Below are the code and all the weights of a small trained network. Each question names an input and a target symbol and asks about switching units off, where a switched-off unit gives its printed mean instead of its output.

import numpy as np


def w(rows, s, z=0):
    codes = np.array(rows[::2]) - 128.0
    scale = np.full(codes.shape[1], s)
    scale[-1] = z or s
    return codes * scale


def softmax(a):
    e = np.exp(a - a.max(-1, keepdims=True))
    return e / e.sum(-1, keepdims=True)


def log_softmax(a):
    a = a - a.max(-1, keepdims=True)
    return a - np.log(np.exp(a).sum(-1, keepdims=True))


def net(x, mask):
    ids = ['αβγδεζηθμξπστφψω'.index(c) for c in x.split()]
    T = len(ids)
    res = E[ids] + P[:T]
    u = 0
    for l in range(2):
        r = res
        for j in range(3):
            rows = slice(3 * j, 3 * j + 3)
            q, k, v = (r @ M[l][rows].T for M in (Q, K, V))
            z = softmax(np.where(np.tri(T) > 0, q @ k.T / 3**0.5, -1e9)) @ v
            o = O[l][rows]
            res = res + np.where(mask[u + j], z, o[:, -1]) @ o[:, :-1]
        u += 3
    return log_softmax(res[-1] @ U[:, :-1].T + U[:, -1])


Q, K, V, O = {}, {}, {}, {}
E = w([
[154,131,136],'α',
[137,143,129],'β',
[139,140,127],'γ',
[148,139,123],'δ',
[140,145,133],'ε',
[148,138,136],'ζ',
[154,135,138],'η',
[125,156,138],'θ',
[167,123,163],'μ',
[118,155,178],'ξ',
[63,45,22],'π',
[66,35,167],'σ',
[104,200,115],'τ',
[143,186,86],'φ',
[254,93,113],'ψ',
[190,161,67],'ω',
],0.023)
P = w([
[125,88,118],'0',
[148,108,132],'1',
[154,126,146],'2',
[178,146,123],'3',
[196,164,118],'4',
[206,182,116],'5',
[221,197,115],'6',
[237,222,103],'7',
[239,234,108],'8',
[254,249,111],'9',
],0.0068)
Q[0] = w([
[84,89,83],'L0H1',
[142,90,121],'L0H1',
[126,95,92],'L0H1',
[251,233,163],'L0H2',
[97,147,146],'L0H2',
[187,170,153],'L0H2',
[101,104,120],'L0H3',
[121,131,152],'L0H3',
[110,162,105],'L0H3',
],0.025)
K[0] = w([
[136,224,205],'L0H1',
[178,175,114],'L0H1',
[167,174,146],'L0H1',
[204,249,181],'L0H2',
[193,76,105],'L0H2',
[213,253,156],'L0H2',
[79,108,207],'L0H3',
[152,101,136],'L0H3',
[155,218,131],'L0H3',
],0.013)
V[0] = w([
[116,159,144],'L0H1',
[215,211,82],'L0H1',
[104,100,47],'L0H1',
[83,155,183],'L0H2',
[148,79,72],'L0H2',
[127,189,2],'L0H2',
[98,163,53],'L0H3',
[171,211,64],'L0H3',
[148,136,88],'L0H3',
],0.012)
O[0] = w([
[144,140,145,104],'L0H1',
[118,98,218,177],'L0H1',
[14,64,76,115],'L0H1',
[165,250,137,162],'L0H2',
[97,62,88,24],'L0H2',
[24,88,200,106],'L0H2',
[89,105,184,89],'L0H3',
[177,115,238,254],'L0H3',
[105,1,145,163],'L0H3',
],0.0098,0.0048)
Q[1] = w([
[254,190,159],'L1H1',
[56,104,246],'L1H1',
[78,190,98],'L1H1',
[108,130,85],'L1H2',
[175,173,227],'L1H2',
[63,76,141],'L1H2',
[164,194,88],'L1H3',
[149,58,228],'L1H3',
[82,72,80],'L1H3',
],0.007)
K[1] = w([
[221,40,93],'L1H1',
[34,147,139],'L1H1',
[129,181,56],'L1H1',
[17,154,51],'L1H2',
[141,148,254],'L1H2',
[132,64,75],'L1H2',
[66,208,77],'L1H3',
[169,141,175],'L1H3',
[225,92,31],'L1H3',
],0.0063)
V[1] = w([
[85,181,98],'L1H1',
[96,76,138],'L1H1',
[60,93,34],'L1H1',
[130,196,99],'L1H2',
[219,45,109],'L1H2',
[105,197,111],'L1H2',
[210,137,164],'L1H3',
[30,242,254],'L1H3',
[96,158,113],'L1H3',
],0.0076)
O[1] = w([
[101,130,148,72],'L1H1',
[177,137,154,107],'L1H1',
[112,167,100,2],'L1H1',
[126,132,184,140],'L1H2',
[253,6,51,149],'L1H2',
[110,142,165,129],'L1H2',
[139,130,68,215],'L1H3',
[87,169,111,200],'L1H3',
[129,127,140,107],'L1H3',
],0.0069,0.011)
U = w([
[162,103,88,109],'α',
[100,110,122,215],'β',
[80,109,99,215],'γ',
[79,75,93,255],'δ',
[140,111,160,216],'ε',
[151,111,152,149],'ζ',
[162,108,150,94],'η',
[124,139,169,163],'θ',
[204,131,128,92],'μ',
[233,241,179,90],'ξ',
[92,96,113,92],'π',
[161,195,2,89],'σ',
[35,177,178,145],'τ',
[71,98,231,129],'φ',
[212,74,140,21],'ψ',
[121,33,224,55],'ω',
],0.0086,0.0097)

Each question gives the input, a string of symbols that net reads in full, and the target symbol t.
The units are the heads (3 rows each of Q, K, V and O). Each row of codes is followed by its name. A weight is (code - 128) times the scale printed after its matrix; where a second scale follows, it is the last column's (O and U).
mask holds one flag per head, layer by layer. A switched-off head (its flag False) gives its mean, the last column of its rows in O, instead of its output. The means were averaged over made-up inputs and are rounded, as every weight is.
A unit's drop is (log p(t) with every unit on - log p(t) with that unit switched off) / (log p(t) with every unit on - log p(t) with every unit switched off).
The circuit of an input: a set's keep is (log p(t) with only the set's units on - log p(t) with every unit switched off) / (log p(t) with every unit on - log p(t) with every unit switched off). Starting from all 6 units, units are removed one at a time, each time the one whose removal leaves the highest keep (on an exact tie, the one counted first), for as long as the keep stays at least 0.8.
units of the circuit, in order: the units of the circuit, biggest drop first
unit that matters most: the unit with the biggest drop
heads that matter: for each layer, one digit per head in row order, 1 if its drop is at least 0.15 and else 0, layers parted by /
input ξ η σ ε, target σ: heads that matter	100 / 100
input δ ω ξ ξ ξ α, target ξ: heads that matter	010 / 100
input δ ψ β, target ψ: units of the circuit, in order	L1H2; L0H2; L1H3
input α α ω μ, target ω: units of the circuit, in order	L0H2
input ξ ξ ξ ζ α ε ξ π ξ ξ, target τ: units of the circuit, in order	L0H1; L1H2
input ψ ξ τ η ξ δ, target ξ: units of the circuit, in order	L0H2; L1H1
input ξ ξ ξ δ β, target ξ: heads that matter	110 / 010
input α η ξ θ π μ β, target δ: heads that matter	100 / 000
input ξ ε α ξ ξ β ψ ξ α, target ψ: heads that matter	101 / 110
input ξ π ξ δ ξ θ θ γ ξ ξ, target τ: units of the circuit, in order	L0H1; L1H2; L1H1
input τ ε β, target τ: units of the circuit, in order	L0H2; L1H2; L1H3
input ξ ξ φ α γ ε ω, target ω: heads that matter	011 / 000
input μ ξ ε ε ξ ε θ ξ ξ σ, target σ: units of the circuit, in order	L0H3; L0H2
input π ε ε ξ, target δ: units of the circuit, in order	L0H1
input ε ξ ξ ξ ξ α α α ξ ψ, target ψ: units of the circuit, in order	L0H1; L1H2
input τ ξ β ξ β δ ε ξ ξ τ, target τ: units of the circuit, in order	L0H2; L1H2
input ξ μ β, target ξ: heads that matter	111 / 010
input θ μ η ε ξ β δ α ψ β, target ψ: units of the circuit, in order	L1H2; L0H3; L0H1
input ζ ξ τ α, target τ: units of the circuit, in order	L0H2; L1H2; L0H3
input ξ ε ξ ξ ω α η, target ω: units of the circuit, in order	L0H2; L0H3
input τ α μ, target τ: heads that matter	011 / 011
input ε ξ ξ ε ξ ε θ ψ α δ, target ψ: heads that matter	101 / 010
input μ β δ φ ε, target φ: heads that matter	011 / 000
input ξ γ π α, target δ: unit that matters most	L0H1
input ξ ζ α ξ ε, target ξ: units of the circuit, in order	L0H2; L0H1
input ξ ε β ξ ξ ξ α, target ξ: heads that matter	010 / 000
input φ ξ ξ γ, target ξ: heads that matter	110 / 000
